Below is a small trained network, with its code and all its weights. Each question gives an input and a class and asks what happens when units are switched off, that is, made to give their printed mean instead of their output.

import numpy as np


def w(rows, s, z=0):
    codes = np.array(rows[::2]) - 128.0
    scale = np.full(codes.shape[1], s)
    scale[-1] = z or s
    return codes * scale


def norm(h):
    return h / np.sqrt((h * h).mean(-1, keepdims=True) + 1e-5)


def f(y):
    return y / 2 * (1 + np.tanh(0.7978845608 * (y + 0.044715 * y**3)))


def log_softmax(a):
    a = a - a.max(-1, keepdims=True)
    return a - np.log(np.exp(a).sum(-1, keepdims=True))


def net(x, mask):
    res = np.array(x, float).reshape(1, 3) / 4 @ E
    u = 0
    for l in range(2):
        y = f(norm(res) @ A[l][:, :-1].T + A[l][:, -1])
        res = res + np.where(mask[u : u + 9], y, B[l][:, -1]) @ B[l][:, :-1]
        u += 9
    return log_softmax(norm(res)[-1] @ U[:, :-1].T + U[:, -1])


A, B = {}, {}
E = w([
[186,152,133,121,214,23,159,169],'x0',
[73,199,32,143,94,130,243,144],'x1',
[137,51,125,193,190,131,204,8],'x2',
],0.0016)
A[0] = w([
[201,105,227,162,122,115,56,110,113],'L0N1',
[71,33,50,154,54,248,124,148,111],'L0N2',
[138,81,166,192,167,119,167,57,127],'L0N3',
[143,158,152,171,169,98,94,127,25],'L0N4',
[15,47,125,158,13,243,43,74,104],'L0N5',
[172,172,111,117,233,32,155,145,239],'L0N6',
[181,118,151,80,249,5,175,202,52],'L0N7',
[182,146,117,106,188,22,133,131,2],'L0N8',
[129,199,117,74,86,92,59,156,183],'L0N9',
],0.0024,0.0022)
B[0] = w([
[42,110,108,175,85,75,144,126,157],'L0N1',
[144,188,169,138,135,168,91,81,195],'L0N2',
[81,119,88,134,145,157,120,207,169],'L0N3',
[139,158,90,63,66,158,150,70,84],'L0N4',
[234,244,176,122,140,165,174,90,237],'L0N5',
[113,150,163,186,103,210,76,101,251],'L0N6',
[204,230,183,108,105,197,178,52,173],'L0N7',
[253,208,112,70,70,192,129,93,106],'L0N8',
[90,94,103,178,165,152,156,133,206],'L0N9',
],0.0031,0.0019)
A[1] = w([
[143,178,128,3,43,133,76,220,153],'L1N1',
[123,160,124,61,79,124,87,230,64],'L1N2',
[191,52,196,118,135,122,58,130,100],'L1N3',
[31,166,144,189,91,210,105,122,249],'L1N4',
[105,164,26,119,84,158,165,138,84],'L1N5',
[133,145,53,126,140,144,240,140,109],'L1N6',
[154,52,87,141,169,147,177,30,77],'L1N7',
[159,76,150,77,151,105,72,66,83],'L1N8',
[126,188,43,74,77,89,238,125,128],'L1N9',
],0.0031,0.0016)
B[1] = w([
[120,88,128,119,192,201,214,35,178],'L1N1',
[104,16,117,104,169,194,226,127,144],'L1N2',
[13,155,74,51,48,81,124,46,147],'L1N3',
[184,124,116,130,175,22,122,181,253],'L1N4',
[114,83,171,99,123,79,92,70,150],'L1N5',
[70,96,136,60,35,112,55,97,163],'L1N6',
[92,101,139,5,166,218,176,224,154],'L1N7',
[112,154,107,49,52,143,164,100,118],'L1N8',
[117,93,207,77,99,147,30,39,155],'L1N9',
],0.0033,0.0034)
U = w([
[212,243,214,128,143,210,143,32,188],'0',
[74,2,111,96,242,191,220,196,188],'1',
[29,88,148,69,40,13,27,59,181],'2',
[215,174,103,245,146,38,82,242,167],'3',
[168,105,65,130,29,126,150,200,2],'4',
[174,97,43,127,46,131,127,184,9],'5',
[154,120,46,128,55,124,140,181,21],'6',
],0.0075,0.0042)

Each question gives the input, the list of numbers given to net, and the class t.
The units are the neurons (one row each of A and B). Each row of codes is followed by its name. A weight is (code - 128) times the scale printed after its matrix; where a second scale follows, it is the last column's (A, B and U).
mask holds one flag per neuron, layer by layer. A switched-off neuron (its flag False) gives its mean, the last column of its row in B, instead of its output. The means were averaged over made-up inputs and are rounded, as every weight is.
A unit's drop is (log p(t) with every unit on - log p(t) with that unit switched off) / (log p(t) with every unit on - log p(t) with every unit switched off).
The circuit of an input: a set's keep is (log p(t) with only the set's units on - log p(t) with every unit switched off) / (log p(t) with every unit on - log p(t) with every unit switched off). Starting from the 12 units with the biggest drops (on a tie, the unit counted first), units are removed one at a time, each time the one whose removal leaves the highest keep (on an exact tie, the one counted first), for as long as the keep stays at least 0.8.
units of the circuit, in order: the units of the circuit, biggest drop first
unit that matters most: the unit with the biggest drop
k most important neurons: the k neurons with the biggest drops, biggest first
k most important neurons of layer l: the k neurons of layer l with the biggest drops, biggest first
input [2,-2,-1], class 3: unit that matters most -> L0N1
input [5,4,5], class 0: 2 most important neurons of layer 1 -> [L1N2; L1N9]
input [6,8,5], class 2: 3 most important neurons -> [L1N6; L0N5; L1N9]
input [0,-6,-6], class 1: units of the circuit, in order -> [L1N2; L1N1]
input [-3,1,2], class 3: units of the circuit, in order -> [L1N1; L1N3]
input [4,-8,-2], class 2: 2 most important neurons -> [L1N3; L0N5]
input [-3,0,2], class 3: 2 most important neurons -> [L1N1; L0N7]
input [-3,-3,2], class 3: 2 most important neurons -> [L0N1; L1N1]
input [-2,8,7], class 2: units of the circuit, in order -> [L1N6; L1N9]
input [-6,-3,-6], class 0: 3 most important neurons -> [L0N5; L1N1; L0N3]
input [-4,-6,4], class 2: units of the circuit, in order -> [L1N3; L1N1]
input [6,4,6], class 0: 4 most important neurons of layer 0 -> [L0N7; L0N8; L0N9; L0N6]
input [6,-8,-4], class 2: 4 most important neurons -> [L1N3; L0N5; L0N1; L0N2]
input [-3,0,-3], class 3: units of the circuit, in order -> [L1N4]
input [7,8,-4], class 2: units of the circuit, in order -> [L1N6; L1N9]
input [-2,-1,2], class 3: units of the circuit, in order -> [L1N1; L1N9]
input [-5,3,-4], class 0: 3 most important neurons of layer 0 -> [L0N5; L0N6; L0N1]
input [-3,5,0], class 2: 2 most important neurons of layer 0 -> [L0N6; L0N7]
input [-3,7,-8], class 1: 2 most important neurons -> [L1N2; L1N1]
input [-3,3,-4], class 1: unit that matters most -> L0N7
input [3,8,-6], class 2: 2 most important neurons of layer 1 -> [L1N9; L1N6]
input [3,4,-5], class 1: 3 most important neurons of layer 1 -> [L1N2; L1N1; L1N3]
input [2,-2,0], class 3: 3 most important neurons of layer 1 -> [L1N4; L1N1; L1N9]
input [-4,-7,6], class 2: 3 most important neurons of layer 1 -> [L1N3; L1N1; L1N2]
input [5,0,-3], class 0: 2 most important neurons -> [L0N7; L0N8]
input [2,2,-4], class 1: 3 most important neurons of layer 0 -> [L0N5; L0N2; L0N1]
